Below is a small trained network, with its code and all its weights. Each question gives an input and a target symbol and asks what happens when units are switched off, that is, made to give their printed mean instead of their output.

import numpy as np


def w(rows, s, z=0):
    codes = np.array(rows[::2]) - 128.0
    scale = np.full(codes.shape[1], s)
    scale[-1] = z or s
    return codes * scale


def norm(h):
    return h / np.sqrt((h * h).mean(-1, keepdims=True) + 1e-5)


def f(y):
    return np.maximum(y, 0)


def softmax(a):
    e = np.exp(a - a.max(-1, keepdims=True))
    return e / e.sum(-1, keepdims=True)


def log_softmax(a):
    a = a - a.max(-1, keepdims=True)
    return a - np.log(np.exp(a).sum(-1, keepdims=True))


def net(x, mask):
    ids = ['Ωαβημξπτφ'.index(c) for c in x.split()]
    T = len(ids)
    res = E[ids] + P[:T]
    r = norm(res)
    for j in range(2):
        rows = slice(3 * j, 3 * j + 3)
        q, k, v = (r @ M[0][rows].T for M in (Q, K, V))
        z = softmax(np.where(np.tri(T) > 0, q @ k.T / 3**0.5, -1e9)) @ v
        o = O[0][rows]
        res = res + np.where(mask[j], z, o[:, -1]) @ o[:, :-1]
    y = f(norm(res) @ A[0][:, :-1].T + A[0][:, -1])
    res = res + np.where(mask[2:10], y, B[0][:, -1]) @ B[0][:, :-1]
    return log_softmax(norm(res)[-1] @ U[:, :-1].T + U[:, -1])


Q, K, V, O, A, B = {}, {}, {}, {}, {}, {}
E = w([
[108,184,205],'Ω',
[162,50,82],'α',
[132,143,140],'β',
[47,67,234],'η',
[163,39,137],'μ',
[38,252,77],'ξ',
[154,60,111],'π',
[150,133,70],'τ',
[126,151,165],'φ',
],0.012)
P = w([
[233,185,253],'0',
[112,143,143],'1',
[103,134,170],'2',
[125,100,77],'3',
[126,73,99],'4',
[98,113,156],'5',
[102,114,143],'6',
[94,108,157],'7',
[102,105,152],'8',
[122,78,107],'9',
[101,99,135],'10',
[97,98,139],'11',
[105,110,138],'12',
],0.0057)
Q[0] = w([
[131,92,131],'h0',
[186,77,81],'h0',
[198,88,64],'h0',
[255,36,73],'h1',
[181,72,133],'h1',
[180,106,95],'h1',
],0.016)
K[0] = w([
[142,113,106],'h0',
[74,103,107],'h0',
[4,89,104],'h0',
[218,168,159],'h1',
[170,137,176],'h1',
[172,148,134],'h1',
],0.018)
V[0] = w([
[12,116,113],'h0',
[16,151,88],'h0',
[181,180,112],'h0',
[70,85,138],'h1',
[35,157,123],'h1',
[93,92,188],'h1',
],0.011)
O[0] = w([
[254,172,227,29],'h0',
[239,182,156,4],'h0',
[113,115,2,139],'h0',
[173,148,247,88],'h1',
[26,207,209,52],'h1',
[99,95,232,157],'h1',
],0.007,0.0047)
A[0] = w([
[92,44,91,156],'n0',
[154,237,110,206],'n1',
[131,200,28,8],'n2',
[220,63,114,50],'n3',
[136,251,66,249],'n4',
[181,65,126,98],'n5',
[161,89,114,234],'n6',
[161,96,202,200],'n7',
],0.014,0.0018)
B[0] = w([
[179,189,166,255],'n0',
[20,91,176,150],'n1',
[253,143,141,173],'n2',
[70,182,99,227],'n3',
[64,19,128,166],'n4',
[69,171,142,201],'n5',
[93,134,160,196],'n6',
[188,103,194,177],'n7',
],0.02,0.0085)
U = w([
[109,151,50,84],'Ω',
[155,195,101,176],'α',
[137,144,2,174],'β',
[142,55,175,167],'η',
[119,169,113,4],'μ',
[77,83,53,189],'ξ',
[152,176,104,129],'π',
[207,72,106,180],'τ',
[163,122,135,71],'φ',
],0.0079,0.0038)

Each question gives the input, a string of symbols that net reads in full, and the target symbol t.
The units are the heads (3 rows each of Q, K, V and O) and the neurons (one row each of A and B). Each row of codes is followed by its name. A weight is (code - 128) times the scale printed after its matrix; where a second scale follows, it is the last column's (O, A, B and U).
mask holds one flag per unit, heads first, then neurons. A switched-off unit (its flag False) gives its mean, the last column of its rows in O or B, instead of its output. The means were averaged over made-up inputs and are rounded, as every weight is.
A unit's drop is (log p(t) with every unit on - log p(t) with that unit switched off) / (log p(t) with every unit on - log p(t) with every unit switched off).
The circuit of an input: a set's keep is (log p(t) with only the set's units on - log p(t) with every unit switched off) / (log p(t) with every unit on - log p(t) with every unit switched off). Starting from all 10 units, units are removed one at a time, each time the one whose removal leaves the highest keep (on an exact tie, the one counted first), for as long as the keep stays at least 0.8.
units of the circuit, in order: the units of the circuit, biggest drop first
top k neurons: the k neurons with the biggest drops, biggest first
heads that matter: for each layer, one digit per head in row order, 1 if its drop is at least 0.15 and else 0, layers parted by /
drop when u is switched off: that unit's drop, to one decimal
input τ τ Ω, target β: units of the circuit, in order => [h0; h1; n2; n5]
input τ μ τ Ω, target β: heads that matter => 10
input μ β τ φ τ τ ξ, target ξ: heads that matter => 00
input η τ τ, target τ: units of the circuit, in order => [n2; h1; n4]
input ξ β μ β ξ Ω Ω α τ β, target η: units of the circuit, in order => [h1; h0; n0; n3]
input η β β, target η: heads that matter => 01
input τ β α α μ ξ π τ α τ β α τ, target β: heads that matter => 11
input τ τ β, target β: units of the circuit, in order => [h0; n2; h1]
input ξ β τ τ τ Ω μ μ α Ω φ Ω, target η: top 2 neurons => [n7; n3]
input τ π α α π Ω τ τ α τ ξ Ω β, target β: drop when h1 is switched off => 0.0
input τ φ τ τ Ω φ, target β: drop when h1 is switched off => 0.1
input ξ Ω η φ, target η: drop when n3 is switched off => 0.1
